Below is a small trained network, with its code and all its weights. Each question gives an input and a target symbol and asks what happens when units are switched off, that is, made to give their printed mean instead of their output.

import numpy as np


def w(rows, s, z=0):
    codes = np.array(rows[::2]) - 128.0
    scale = np.full(codes.shape[1], s)
    scale[-1] = z or s
    return codes * scale


def norm(h):
    return h / np.sqrt((h * h).mean(-1, keepdims=True) + 1e-5)


def f(y):
    return y / 2 * (1 + np.tanh(0.7978845608 * (y + 0.044715 * y**3)))


def softmax(a):
    e = np.exp(a - a.max(-1, keepdims=True))
    return e / e.sum(-1, keepdims=True)


def log_softmax(a):
    a = a - a.max(-1, keepdims=True)
    return a - np.log(np.exp(a).sum(-1, keepdims=True))


def net(x, mask):
    ids = ['ΓΠΣβεημξτφψω'.index(c) for c in x.split()]
    T = len(ids)
    res = E[ids] + P[:T]
    r = norm(res)
    for j in range(2):
        rows = slice(2 * j, 2 * j + 2)
        q, k, v = (r @ M[0][rows].T for M in (Q, K, V))
        z = softmax(np.where(np.tri(T) > 0, q @ k.T / 2**0.5, -1e9)) @ v
        o = O[0][rows]
        res = res + np.where(mask[j], z, o[:, -1]) @ o[:, :-1]
    y = f(norm(res) @ A[0][:, :-1].T + A[0][:, -1])
    res = res + np.where(mask[2:14], y, B[0][:, -1]) @ B[0][:, :-1]
    return log_softmax(norm(res)[-1] @ U[:, :-1].T + U[:, -1])


Q, K, V, O, A, B = {}, {}, {}, {}, {}, {}
E = w([
[246,87,208,67],'Γ',
[122,60,28,116],'Π',
[96,118,125,51],'Σ',
[147,181,91,125],'β',
[121,206,187,42],'ε',
[116,194,119,84],'η',
[126,197,178,24],'μ',
[151,148,57,72],'ξ',
[145,162,111,106],'τ',
[151,140,84,129],'φ',
[134,193,173,27],'ψ',
[162,36,141,164],'ω',
],0.013)
P = w([
[159,105,58,2],'0',
[143,124,87,40],'1',
[138,139,103,64],'2',
[136,148,101,74],'3',
[128,159,121,88],'4',
[132,177,128,101],'5',
[128,171,128,114],'6',
[126,175,140,120],'7',
[128,183,143,123],'8',
[121,193,154,149],'9',
[120,196,157,156],'10',
[120,203,171,170],'11',
[122,199,173,163],'12',
[116,190,177,162],'13',
],0.0048)
Q[0] = w([
[150,134,136,93],'h0',
[9,135,118,87],'h0',
[103,214,103,47],'h1',
[86,196,69,99],'h1',
],0.012)
K[0] = w([
[106,68,97,93],'h0',
[247,94,212,179],'h0',
[235,130,254,242],'h1',
[226,129,205,218],'h1',
],0.0081)
V[0] = w([
[2,156,102,117],'h0',
[30,176,181,201],'h0',
[103,183,108,114],'h1',
[225,153,161,104],'h1',
],0.0084)
O[0] = w([
[68,125,166,78,122],'h0',
[153,86,39,51,1],'h0',
[227,138,90,58,141],'h1',
[212,39,246,254,218],'h1',
],0.0052,0.0075)
A[0] = w([
[132,94,124,90,187],'n0',
[58,167,149,134,145],'n1',
[74,121,186,170,134],'n2',
[89,104,148,123,32],'n3',
[145,126,164,133,138],'n4',
[184,168,86,150,105],'n5',
[8,133,90,57,2],'n6',
[90,81,38,187,95],'n7',
[118,84,148,32,141],'n8',
[131,180,72,42,135],'n9',
[73,104,142,124,68],'n10',
[63,204,129,214,245],'n11',
],0.011,0.0021)
B[0] = w([
[121,146,152,141,147],'n0',
[157,59,146,85,190],'n1',
[170,103,87,131,241],'n2',
[113,156,96,103,124],'n3',
[127,136,116,148,214],'n4',
[25,129,96,119,141],'n5',
[147,143,157,172,164],'n6',
[254,172,180,16,131],'n7',
[64,133,184,112,229],'n8',
[202,87,92,154,181],'n9',
[92,175,118,78,127],'n10',
[123,78,97,78,255],'n11',
],0.0085,0.0043)
U = w([
[142,61,147,244,162],'Γ',
[131,133,124,143,46],'Π',
[47,126,221,116,151],'Σ',
[102,185,70,139,254],'β',
[141,147,137,132,73],'ε',
[233,163,91,65,99],'η',
[121,135,128,142,59],'μ',
[163,147,75,139,133],'ξ',
[163,253,155,204,110],'τ',
[66,141,104,170,192],'φ',
[130,137,131,139,61],'ψ',
[107,35,83,72,155],'ω',
],0.012,0.0045)

Each question gives the input, a string of symbols that net reads in full, and the target symbol t.
The units are the heads (2 rows each of Q, K, V and O) and the neurons (one row each of A and B). Each row of codes is followed by its name. A weight is (code - 128) times the scale printed after its matrix; where a second scale follows, it is the last column's (O, A, B and U).
mask holds one flag per unit, heads first, then neurons. A switched-off unit (its flag False) gives its mean, the last column of its rows in O or B, instead of its output. The means were averaged over made-up inputs and are rounded, as every weight is.
A unit's drop is (log p(t) with every unit on - log p(t) with that unit switched off) / (log p(t) with every unit on - log p(t) with every unit switched off).
The circuit of an input: a set's keep is (log p(t) with only the set's units on - log p(t) with every unit switched off) / (log p(t) with every unit on - log p(t) with every unit switched off). Starting from the 12 units with the biggest drops (on a tie, the unit counted first), units are removed one at a time, each time the one whose removal leaves the highest keep (on an exact tie, the one counted first), for as long as the keep stays at least 0.8.
circuit, biggest first: the units of the circuit, biggest drop first
unit that matters most: the unit with the biggest drop
k most important neurons: the k neurons with the biggest drops, biggest first
drop of u: that unit's drop, to one decimal
input ψ η ω Σ τ, target ω: circuit, biggest first : h1, n11
input τ Σ Π η, target η: unit that matters most : h1
input ε ω ε Γ τ Σ Σ, target Γ: circuit, biggest first : h0, h1
input Σ Γ β β η τ τ Σ τ, target Γ: circuit, biggest first : h1, n11
input β τ η Σ η Π β, target β: circuit, biggest first : n5, h1
input Π Σ Σ η Σ η Γ, target Σ: 2 most important neurons : n8, n2
input Σ η Σ Σ Σ Π μ Σ φ, target β: circuit, biggest first : h1, n5
input Σ Σ Σ β Π η Σ Σ β, target β: 2 most important neurons : n5, n2
input Σ ε Π τ, target τ: 4 most important neurons : n8, n1, n5, n2
input Σ τ ξ η ω τ τ Σ η Σ β, target ω: circuit, biggest first : n11, h1
input τ τ τ Σ ω τ Σ β φ, target ω: circuit, biggest first : h1, n11
input η Σ Σ Γ τ η β, target Γ: drop of h1 : 1.9
input Γ ψ Σ ω ξ ε β ξ, target ω: drop of n3 : 0.0
input τ Σ ε η Σ τ Σ η φ, target φ: unit that matters most : n5
input Γ τ η η η Σ Σ β τ ω Σ η, target ω: drop of n11 : 0.5
